Rows are numbered. After the first five, each row is followed by the numbers of the four nearest rows among all rows above it, by straight-line distance, nearest first.
(in the rows, 128 means zero)
0: [117 107 127 118 123 125 118 124  81 104 115 165 139 167 139 147 126 168
 107 151 114 110 129  91 138 131 149 110  94 143 131 146 145 127 129 128
  99 150 139 138 145 146 131 125  84 153 137 143 120 138 108 144  81 140]
1: [155 131 101 169 129 127 145 151 115 180 143 110  92 117 105 131 120 132
 157 126 122 136 103 132  91 111 150 150 188  96 138 137 147 107 151 110
 141 145 113 137 133 188 114  97 148  98  84 118 132 123  94 145 198 134]
2: [157 150 111 127 144 126 111 181 120 185 157  94 104 107 132 106 102 101
 179 148 145 110  99 156 135 141 110 154 192 102 139 151 116 109 155 143
 165  98 152 133 125 183 156 200 135 178  75  97 136  84 126 224 157 132]
3: [141 106 170 133 118 139 140  76  76  85 107 183 107 155 140 128 104 162
 108 114 122 122 128  97 112 163 131 148  66 154 124 163 154 123 122 121
  91 162 148 155  86 143 111  49  92 120 141 140 149 152 124  84  90 109]
4: [135 178 114 157 145  96 109 183 134 171 142  90 128 115 134 136 109 137
 137 118 152 111 100 139 121 121 139 170 189  89 158 166 143  97 128 125
 149 118 126 130 152 200 132 145 128 133  79  98  97  62  80 164 144 122]
5: [146 120 113 237 118  94 156 132  90 158 149  87  48 107  98  61 116 156
 174  93 106  99  59 173  78  99 128 161 205 149 164 173 132 103 120 117
 132 149  51 139 115 187 110  32 135  88  72  95 128 143 101  75 175 114]
1 4 3 2
6: [144 116 126 163 156 101 127 139 154 177 169 103  80 106 147 124 151  99
 155 127 148 114  95 134 111 138 130 147 185 100 131 152 164 114 115 128
 160 118 128 127 112 165 125 135 160 127  96  77 112  95 152 126 153 117]
1 4 2 5
7: [152 138 125 173 131 122 130 159 118 171 138 106  99 121 139 118 106 118
 148 115 149 126 124 154 113 117 134 160 166 125 142 168 135  95 143 127
 147 131 120 160 116 165 130 106 145 140  77 117 112 122 115 128 167 115]
1 6 4 2
8: [134 130 125 127 105  99 112  77 107  85 110 167  99 171 142 120 114 146
 122 149 114  93 141 106 132 146 144  94  76 152  78 136 144 131 125 138
 119 147 154 159 102 134  96  56  93 125 125 113 163 166 168  98  94  99]
3 0 7 6
9: [148 125 120 121 126 115  95 101 129 113  88 157 163 155 136 145  99 142
  84 172 137 111 175 120 129  97 142 124  53 148 130 137 126 118 130 158
 107 137 182 127 125 145 148 163  86 159 154 138 122 145 142 164  85 157]
0 8 3 7
10: [123 120 137 159 132 141 111  90  80 102 125 159 121 185 148 114  86 183
 111 129 104  97 155 105 120 114 141 104  67 135 137 158 131 105 126 143
 101 144 168 121 134 185 128  89 108 153 100 139  98 146 127 115  72 155]
0 3 9 8
11: [160 119 115 141 132 112 146 164 150 168 167 119 111  96 144 106 137 125
 148 130 139 118  94 154 106 125 119 159 180 118 137 138 124 127 157 120
 130 122  99 105  90 154 133 140 184 125  97 104 103 106 114 145 143 129]
6 7 1 4
12: [119 141 160  83 147 156  34 123 160  93 146 191 154 169 171 146 118 112
 101 181 150 129 188 108 175 147 125  89  54 124  76 100  91 108 108 153
 126 121 209 122 155 125 159 156  88 191 159 145 124 115 158 144  76 131]
9 0 10 8
13: [137  84 148 155 102  98 105  83  93  72 125 165 102 185 156 140 116 151
 103 126 111  90 134 109 129 140 141 118 120 154 129 146 141 125 120 134
 117 148 146 140 117 160 112  86 100 128 143 135 106 159 110 105 100 142]
0 10 3 8
14: [118 122 152 145 101 119 123  88 115 101 137 159 128 200 134 114  99 145
 131 135  81  99 144  90 158 140 141 104  98 155 110 136 143 103 110 129
 120 143 155 145 121 149 109  94 100 140 126 140 138 137 109 111  72 122]
13 0 10 8
15: [109 107 123 151 119 112 133  83 103  89 114 152 135 148 146 129 109 173
 103 143 121 104 154 107 120 109 159 137 112 144 141 163 151 118 128 128
  95 144 137 153 103 152 126  47 123 116 116 132 102 172  92  72 104 111]
13 3 10 14
16: [128 126 129 141 113 102 129  75  93  97  90 145 109 166 156 129 109 176
 116 127 122 127 114  90 144 102 138 125 103 145 122 149 173 109 129 134
 122 150 157 123 112 172 108  83  89 135 106 160 129 150 135 103  98 144]
13 10 14 15
17: [109  90 136 138 107 140 157  92 105 102 118 200 124 168 119  93 118 178
 108 138 127 113 151 122 139 113 128 108  84 153 108 129 125 113 139 131
 107 140 141 142 114 126  96  78 115 101 118 134 118 191 151  56  91 100]
15 8 3 14
18: [129 104 131 157 134 104 103 136 102 111 121 145 113 158 137 113  83 131
  88 153 121 112 135 109 142 160 125 137  76 147 126 155 130  89 133 126
 130 150 166 159 125 183 135  95 105 152 116  88  88 134 123 118  92 131]
10 13 0 14
19: [161 140  97 155 150  86 144 142 100 172 145 101  86 100 132  79 139 137
 151 136 146 125  86 140  80 127 127 165 173 117 126 154 133 112 131 136
 122 124 106 133 115 174 114  76 152 111  81  95 128 119 117 129 161 104]
7 1 11 6
20: [150 132 129 240 152  81 218 135 141 157 166  90  43  91  85  31 118 144
 135  99 106 102  61 138  47 121 111 156 191 136 129 198 155 126 160 139
 166 131  24 138 101 165  82  25 167  48  51  76 139 162 106  40 156  97]
5 19 1 7
21: [139 119 174 126 127 117 120  64  97  90  93 139 112 151 141 114 116 165
 127 135 137 119 151  87 114 142 122 119  78 129 134 144 164 141 105 121
 115 124 132 145  98 147 111  46 119  97 131 119 139 179 159  67  97 124]
3 8 15 16
22: [110 139 129  15 133 174  60 154 223 135 149 144 159 125 168 159 134 121
  95 173 168 162 176 107 173 147  93 104  79 155  76  69 111 149 114 129
 145  87 191 117 173  91 159 211 133 195 108 122 112 104 171 210 107 125]
12 9 0 2
23: [153 107 102 135 133 113 162 145 128 133 169  87  81 109 139 100 134 128
 169  96 141 131  96 153  81 131  84 173 190 125 132 163 148 148 140 142
 138 118  76 151 109 179 121  79 161 106 100 106 145  96 107 108 175 102]
19 11 7 1
24: [154 145 138  81 120 117  77 151 197 123 142 117 123 127 181 138 120 116
 116 131 191 115 164 132 121 174 148 118 115 129 123 108 122 102 137 140
 165  97 221 125 156 184 141 196 116 194 107 103 102  92 170 254 120 105]
22 2 12 9
25: [152 140 115 140 136 129 124 165 183 200 175  77 140  96 125 126 143  95
 131 129 183 147 100 136 110 138 116 140 171 110 131 150 141 127 131 131
 116  79 135 128 170 150 160 171 128 148 122  92 111  90 137 179 170 126]
6 2 11 4
26: [165 134 105 126 144 100 131 170 164 162 174 112 100 108 128  94 140 109
 141 135 153 116  91 139 109 139 129 138 182  90 133 155 129 141 148 156
 159  91 122 126 119 151 116  95 137 134  85  71 112 107 148 147 162 115]
6 11 19 7
27: [124 136 157  79 118 129  98 130 156 121 134 172 176 152 157 151 118 115
 102 173 148 122 183  95 159 167 118  83  78 139  99 120 127 144 134 146
 116  87 202 145 150 112 123 149  86 178 132 119 156 150 151 154  44 137]
12 9 0 22
28: [134 138 117 157 115 146 134 133 116 154 180  92 103 107 137 104 127 128
 138 103 140 104  95 162  99 143 160 156 184 106 134 152 119 109 141 128
 143 127 102 151 157 159 153 125 159 110 129  98 127  87 100 154 153 132]
7 11 1 6
29: [149 141 110 137 150 130 116 176 157 178 193  78 109 126 142 117 143 108
 154 128 158 152  87 125  95 142 119 153 171 102 148 127 118 119 139 149
 157 122 140 171 127 169 141 133 124 173  92  78  92 115 134 174 163 132]
26 25 6 7
30: [127  83 116 149 111 101 108  81  86 112 100 170 123 162 103 104 111 163
 126 146  67 106 100 127 140 119 158 133  93 124 149 153 141 118 135 123
 104 150 128 129  79 149  98  78  81 127 105 142 138 183  94  83 111 120]
15 16 13 14
31: [123 119 122 112 123 131 127  97 108  82  77 157 152 149 162 139 129 165
 105 119 109  96 162 128 141 123 154 135 101 149 133 151 154 105 127 140
 125 119 154 140 133 157 148 114 115 147 137 132 133 139 139 129 108 126]
0 16 13 9
32: [113 126 155 125 140 120 114 105 135 109 148 143 141 166 159 121 128 168
  82 171 121 122 164 103 169 128 140 107  87 127 114 139 124 103 121 157
 114 127 167 115 137 148 144 115 100 140 136 140 130 139 135 131 109 127]
0 31 14 9
33: [126 136 125 208 119  58 181 133  91 158 121 112  69 111  96  81  85 138
 178  84 143 106  56 153  66 130 125 171 191 120 181 195 101 103 134 142
 148 137  56 142 106 183  85  60 159  81  92  87 106 119  81 108 168 106]
5 19 23 20
34: [153 137 116 146 101 136 107 178 159 181 169  76 111 124 130 129 106  99
 141 117 162 144 118 170 153 152 134 136 188 100 154 126 105  97 111 142
 160 113 188 133 158 159 146 183 128 156 113 120 117  98 109 231 134 160]
2 25 29 4
35: [138  91 149 140 102 100 126  94  94 104 103 150 136 153 150 135  99 161
 109 157 113 127 129  84 104 136 151 140 106 130 132 151 118 104 120 116
 117 161 162 167 123 142 109  65 119 119 106 140 121 163 130 104 105 123]
15 13 16 3
36: [102 146 128  36 124 159  47 137 179 113 120 159 179 151 174 166 130 114
 114 206 179 130 197 113 176 147 158 118  90 112  90  90 116 129 133 143
 132  93 243 134 160 137 183 236 113 217 138 156  98  95 161 224 111 134]
22 12 24 27
37: [134 142 121 184 141 108 144 141 111 164 175  84 100 104 140  99  86 121
 165 107 134 113  90 134 109 120 140 152 198 111 133 192 121 121 165 142
 151 106 118 149 141 171 113 122 157 120  93  89  95 125 109 143 157 126]
7 28 19 1
38: [149 153 106 142 112 116 104 185 160 173 168  88 140 109 132 119 139  73
 150 119 157 148  97 149  99 139 136 129 180  77 138 114 144 121 146 131
 156  96 157 118 162 157 143 154 131 165  89  90 105  96 115 206 158 127]
25 29 34 2
39: [124 142 125 117 133 118 109 125  97 103 112 165 138 176 150 119 107 164
  98 149 106 132 137 119 132 145 112 126  81 142 137 127 135 112 126 132
 121 149 157 132 140 143 137 130  84 151 116 130 126 154 123 153  89 131]
0 32 31 18
40: [173 130 110 214 106 139 182 122 116 132 152 107  90 106 129  92 124 130
 154  96 130 113  61 133  95 111 121 143 188 125 138 157 157 134 159 139
 137 128  88 143 106 195 106  68 143  50  87 120 139 123  90 130 179 126]
1 23 19 5
41: [129 122 137 118 127 137  92 103 107  89 121 169 136 176 129 135  92 150
 111 134 110 128 127 126 130 130 156 116  67 144 128 130 110 129 127 136
 111 147 185 150 121 147 136  90  84 135 123 121 117 129 130 127  93 133]
39 0 10 14
42: [158 174 119 127 143 122 147 167 180 168 148 103 111 121 111 119 128 102
 183 117 184  83 114 149 133 151 106 123 194 118 131 149 114 126 146 133
 150  97 139 123 148 147 120 179 165 154 102  80 131  93 148 169 159 117]
25 2 26 38
43: [118 102 126 129 123 118 132  73 112 101  98 162 119 167 140 104  96 168
  90 133  88 122 152  87 115 113 158 129  58 155 139 111 157 126 138  93
 107 161 153 167 104 126 108  68 102 110 111 119 119 154 108  96 104 124]
15 35 3 41
44: [154 125 131  52 139 138  95 140 194 164 164 113 178 134 165 148 156  98
 109 187 189 145 137  89 143 176 134 109 123 139  99 109 111 118 125 153
 117  93 197 167 136 107 164 219 113 219 101  96 109 105 170 207 135 127]
22 24 36 27
45: [122 147 147  25 133 163  30 135 154 102 132 147 162 150 155 195 108 116
 117 193 160 147 192  84 219 177 129 125  64 110  90 105 138 133 143 152
 132 128 255 154 170 103 156 255  73 207 149 131 111  95 142 215  53 134]
36 12 22 27
46: [151  96 101 255 113  66 185 128  70 153 142 117  33 109 111  59  98 144
 153  61 104 104  46 126  59 110 126 148 186 103 164 209 148 107 153 112
 115 163  54 133  87 207  78  25 159  44  69 120 111 140  66  64 189  87]
5 33 20 40
47: [126 114 115 251 137  87 208 124  58 132 117 104  62 126 110  73  84 162
 155  83 119 113  77 116  75  98 146 170 172 102 168 207 131  90 165 139
 135 155  40 161  74 211  74  19 117  69 103  99 111 139  63  65 159  93]
46 33 5 20
48: [138 142 171  49 140 166  55 151 177 123 109 126 180 179 140 191 128 117
 111 186 180 131 177 126 180 170 109 108  93  97  83  88 133  88 141 142
 121  92 229 122 177 130 166 245  92 235 152 125 130  88 153 255  94 115]
36 45 22 44
49: [113  99 148 148 141 124 125  93 115  76 105 172 120 173 140 130 125 148
 109 115  77 115 160 134 148 134 156 127  87 138 134 145 112 126 126  92
 130 163 156 140 111 161 122  82  99 121 119 132 139 152 105  93  90 151]
13 41 14 43
50: [130 128 138 110 141 106 136 101 132 105 105 162 150 148 147 116 149 143
 126 157 132 122 149  96 132 135 117 107  72 142 101 126 120 129 119 135
 119 118 163 164 133 112 107 137  94 135 135 119 122 129 130 123  96 143]
39 32 0 41
51: [166 112 123 255 147  91 198 109  87 162 146 100  44  79 131  37  89 115
 123  86 117  82  45 120  49  90 142 185 203 127 176 196 127 100 158 102
 143 139  50 180  83 192  78   1 172  46  84  97 124 151  86  68 172  94]
46 47 20 5
52: [149 144 142 121 136 127 115 175 136 181 166 106 141 107 121 146 104  90
 161 132 166 142 104 153 124 136 122 162 145 114 122 150 102 112 130 149
 135 125 122 120 140 177 141 175 117 146 107 105 108 100 112 202 160 116]
25 2 38 29
53: [139 119 146 146 138 126 127  94  98  99  91 156 130 168 125 162  76 162
 112 123  74 129 144  95 145 117 161 125  57 139 130 132 136 114 128 118
  96 137 144 129 115 125 134 110 105 127 142 151 110 162 112 134 113 120]
41 0 43 39
54: [165 160  93 133 134 141 111 179 167 191 158  69  93 119 111 108 113  79
 158 120 162 134 103 151 130 146 153 137 181  96 136 150 125 116 136 147
 155 131 172 139 146 158 142 183 128 153  92 111  85  82  86 250 152 154]
34 38 2 52
55: [109 129 150 121 116 137  65 100 113  94 123 151 129 183 167 133 108 123
  92 176 147 128 165 129 153 129 135 128  98 131 117 135 130  94 129 130
  86 150 184 110 112 121 130 133 108 165 115 121  91 148 116 171  83 113]
39 32 41 9
56: [162 169 134 134 113 112 147 147 128 131 167  72  98 105 118  96 135 126
 142 116 154 117  97 146 103 135 116 114 157 109 133 110 141 148 127 162
 145  92 100 139 112 139 117 135 168 132 101  93 107  89 128 127 164 116]
26 11 6 28
57: [159 171 106 153 123 109 129 139 121 159 149 109 107 127 143 111  93 123
 151 110 119 135 115 126  98 136 129 129 187 104 136 154 136  89 153 129
 151 138 103 129 133 193 125  95 141 106 113  94 118 127  86 158 170 108]
1 7 37 19
58: [171 116 122 231 120  63 209 115  69 132 178 111  41 123 100  76 126 140
 147  86 108  86  66 134  59  96 127 136 176 112 183 177 129 108 129 144
 139 135  48 146 122 178  75   1 165  51  89 118 146 141  73  35 185 109]
46 5 51 47
59: [138 130 100 129 150 133 128 145 131 169 150  87 114 109 142 110 108  92
 178 142 151  97 112 131  90 132 107 141 158 127 145 151 104 114 130 131
 133 129 152 116 137 171 120 159 135 118 113 122 123  90 127 190 154 124]
52 2 42 11
60: [110 139 131  21 111 181  47 130 182  96 153 135 200 152 185 174 140  72
  76 199 150 130 192 113 189 167 122  95  56 115  93  68 132 116 110 149
 123 115 202 140 144 116 163 255  93 226 160 123 122 124 166 201  71 115]
36 45 48 22
61: [105  91 136 146 130 158  91 115 103  77  88 144 100 209 130 124 103 146
 101 130  98 117 161 115 153 118 164 123  88 127 137 140 137  97 140 117
 138 149 167 130 106 157 100 110 106 134 122 122 139 158 117 125  83 130]
49 41 14 10
62: [147 131 114 187 118  95 167 139 127 159 154  83  90  98 112  85 120 111
 144 120 135 135  77 126  90 109 124 152 171  91 152 147 138 138 123 126
 139 126 112 134 127 175 127  80 129  82  89  87 115 123 105 125 162 110]
19 1 40 37
63: [153 130 118 169 128 106 137 150 163 168 144  94 102 116 149 115 131 118
 151 142 155 119  85 110 104 129 111 128 161 136 143 146 120 112 107 160
 153 103 111 144 126 151 111 107 158 134  66  96 126 119 130 119 149 120]
6 26 7 19
64: [123 147 149  63 116 147  80 107 138 104  89 148 159 166 157 152 126 138
 100 173 124 169 180 117 163 150 144 125  58 142  84  88 124 119 120 127
  83 140 204 139 111 151 130 198  81 163 162 160  88 111 136 197  82 155]
9 12 55 27
65: [134 154 134 149 111 115 126 154 139 158 141 107 108 139 126 145 102 123
 166 107 140 122 107 147 121 107 152 161 165 116 170 167 169  99 147 118
 132 112 115 121 116 193 118 141 131 116  93 103 118 105  93 169 151 131]
4 7 57 1
66: [128 117 136 143 119 116 114 111 108 100 123 150 135 157 151 108  96 158
  94 168 134 119 146 126 152 130 144 106  98 139 121 136 156 109 133 140
 134 128 158 158 120 131 125 103  99 126 115 126 110 141 121 146 107 141]
39 32 41 0
67: [112 105 110 225 113  95 141  97  76 113  83 150  70 128 113 114  96 176
 116  98  90  90  87 118 108 118 135 131 135 129 161 175 143 118 144 125
 127 145  81 134 116 160  87  25 137  49 100 132 127 164  93  33 124 124]
47 15 30 58
68: [144 105 126 219 132  97 162  85  95 114 136 133  72 158 156  84  84 166
 127 107  99  89 105 119 103  88 128 151 156 134 146 184 150 105 134 114
  93 146  73 171  97 135  94   1 127  68 105  94 131 184  97  30 153 108]
67 47 58 5
69: [132  95 102 238 138  96 190 151  77 142 162  89  69  82 104  70 116 145
 154  83  82 115  32 117  80  87 128 151 227 116 171 180 139 100 137 132
 131 130  31 134 106 184  96  14 171  84  78 101 108 106  58 125 173 113]
5 46 33 51
70: [105 114 110 192 126 132  99 114  68  98 107 186 114 152 149 140  66 191
 108 131  85 104 125  93 124 126 161 154  92 130 146 161 146  98 142 143
 113 165 142 143 105 173 134  75  82 129 101 159  91 171  88 108  66 147]
10 15 16 30
71: [102 128 139 135 124 116 113  91  80  81  53 173 135 156 129 141 110 157
  99 145  72 100 147 116 117 128 146 126  83 129 117 152 128 113 143 124
 119 121 170 131 105 146 109  77 115 120 127 132 111 178 109 100 116 124]
53 49 15 35
72: [125 159 124  76 137 127  70 151 161 143 162 123 168 115 139 164 155 128
 120 167 181 162 173 142 171 144 116  95 107 126 117  80 116 124 143 143
 120 120 170 127 159 128 181 237  95 188 119 113 122 109 151 216 122 147]
44 22 36 48
73: [147 108 159 152 105 122 110  93  78  69  76 169 114 170 149 119 132 158
 111 146 100 101 136 121 130 118 141 125 104 143 152 135 114 134 129 117
 104 155 152 144 114 136 113  77  80 109 136 156 131 155 115  79 112 131]
13 49 71 35
74: [130 128 155 140 109 118 123 109 108  77  93 175 123 153 143 120 105 155
 119 140 101 106 136 102 160 118 129 103 104 174 137 160 126 118 136 122
 127 141 163 135 136 136 119  94 101 118 135 158 111 135 121 119 100 110]
73 14 66 13
75: [162 134 108 146 142 136 111 197 167 168 169  43 143 138 135 121 102  97
 176 158 149 124 108 135 113 163 108 155 160 117 112 138 100  91 153 124
 164 109 150 120 135 154 155 179 153 153 104 111 111  80 125 205 160 139]
2 52 59 38
76: [155 162 105 144 121 126 123 148 144 170 130  84  90 124 143 113 106 103
 167 132 159 112 105 121 122 130 136 175 173 124 142 140 112 101 135 166
 174 111 124 106 141 177 121 157 140 154 116 121  95  88 100 179 151 131]
59 52 4 65
77: [136 152 123  52 163 147  58 111 166 151 146 120 163 140 160 131 153  82
 132 167 175 182 162 119 161 143 140 117 103 117 100  68 119 127 125 162
 143 104 201 127 165  98 141 253 103 179 105 105 117  89 164 224 109 127]
72 44 22 36
78: [135 175 175  35 128 134  32 118 207 123 129 149 194 136 193 163 107 116
 135 190 164 146 205 114 202 141 104 100  52 116  67  94 123 112 117 165
 118 114 229 161 143 124 161 198  93 213 131 133 104  86 169 236  81 129]
36 45 48 60
79: [123 154 128  62 107 175  60 139 177 148 141 128 178 138 154 182 138 109
 124 185 175 146 174 118 165 154 122 118  90 128 112  96 137 148 133 143
 137  96 214 130 155 118 187 255 102 211 110 117  88 107 135 255 106 136]
36 72 77 48
80: [165 100 113 214 115  80 180  87  75 121 130 125  58 114  90  60 124 171
 148 116 102  92 109 115  82 123 130 128 128 137 162 194 145 135 121 137
 116 138  58 147  82 170  53   1 129  56 108  99 124 178 124  22 141 101]
68 67 58 47
81: [136 148 103 130 124 112  73 174 138 167 168  74 131  98 138 123 127  91
 142 159 146 135 116 139 136 149 130 111 154  96 134 126 144 119 138 148
 150 103 162 140 149 172 147 187 118 173 103 124 136  70 106 232 146 152]
38 34 2 54
82: [158 159 117 121 155 110 144 167 134 162 156 105 115  94 120 109 115 107
 177 125 145 134 137 133  91 139 133 126 188  90 114 145 132 131 124 141
 151 106 118 127 128 153 121 129 170 125  86  95 119 111 105 133 143 140]
26 11 56 6
83: [153 125 117 166 144  99 159 156 124 143 178 103  69  88 129  84 128 121
 170 120 149 121  99 134  79 122  98 150 177 100 125 173 148 141 135 103
 143 103  65 130 119 140 112  59 153  99  78  94 149 100 108  95 187 105]
23 19 62 40
84: [124 116 127 131 143 135 113 130 131 137 104 141 142 145 116 150 114 145
  79 151 146 107 154 102 141 145 152 131  90 139 108 135 157 115 106 109
 121 123 139 156 127 125 108 118  78 138 127 132 112 124 117  97  82 108]
66 0 50 39
85: [134 111 151 125 113  99 125  94 148  92 113 139 146 136 142 107 120 116
 112 152 155 101 160  91 136 137 141 105  59 128  90 149 151 113 113 133
  99 118 142 149 138 109 108 119 114 122 132 121 141 136 150 116 101 140]
50 66 84 32
86: [129 120 112 233 122 102 192 136  84 143 161  85  30 108 120  59  90 119
 168  77  97 133  51 138  55  95 131 140 209 113 184 189 131 130 144 122
 134 121  41 141  85 191 106  33 160  33  70 108 130 143 101  86 178 127]
46 5 69 51
87: [111 143 141  67 112 127  64 108 170 118 126 151 164 165 137 150 130 144
 123 153 115 147 173 105 164 135 118 120  86 148  95  96 121 135 105 140
  93 121 179 133 148 100 129 181  86 191 143 129 103  81 180 145  99 145]
64 12 27 50
88: [137 122 131 147 141 109 184 117 103 154 139 122  64 105 131 117 144 113
 127 110 138 127  90 121  93 132 124 152 170 114 143 179 130 129 136 118
 115 114  75 110 126 143  94  94 144  88  88  93 138 103 115 105 186 115]
83 19 62 23
89: [136  86 141 189 127  87 146  73  83 110 107 119  75 128 133 126 124 166
 130 118  95  85 102 137 133 128 112 142 156 154 167 154 144 129 116 117
 122 146  62  98  85 151  78   1 137  67 136 146 109 171  91  68 112  96]
67 68 80 15
90: [109 134 129 139 101 143 125 102  68  97  74 168 124 156 127 122 112 169
 111 152  83 101 143  89 124 105 134 143  68 160 151 142 143 104 147 141
  98 139 132 162 113 139 151  65  81 127 143 183 121 154 134 107  92 129]
73 74 71 53
91: [132  88 113 140 123 114 119  96  98 108  94 154 138 139 105 113 107 162
 113 169  91 123 154 112 137 117 114 125  80 128 112 150 132 104 109 131
 133 135 154 155 115 171 106  79  89 133 115 154 115 154 121 113 100 131]
35 66 71 16
92: [152 154  99 127 118 134 101 189 155 208 183  78 133 128 126 132 114 117
 160 141 160 168 118 133 121 135 152 159 135  74 158 124 106 118 154 143
 167 139 186 133 137 184 140 200 137 162  79  93 113  73 104 214 141 141]
54 34 81 38
93: [103 101 116 158 133 111 126 112  72  80  98 156 122 171 149 125  76 163
 103 106  95  83 137 115 143 124 159 150 124 145 127 128 127  85 137 107
 116 170 144 148 118 141 112  76  90  82 142 183  88 138  89 110  97 163]
70 13 49 73
94: [143 116 126 125 152  91 127 131 104 109  74 172 135 151 150 153  85 186
 110 144 116 137 148  96 124 109 132 128  80 152 126 135 133 123 135 129
 127 163 151 145 133 123 124 112 101 130 126 156 127 129 129 154  94 158]
39 0 53 66
95: [120 118 144 133 110 128 140  85  89  98  85 144 127 181 150 107 105 155
 105 136  89 114 135 129 136 100 155  96  75 142 142 127 133 113 139 120
  99 129 133 124 134 126 133  82  99 110 124 159 111 137 139  68  92 137]
73 74 90 43
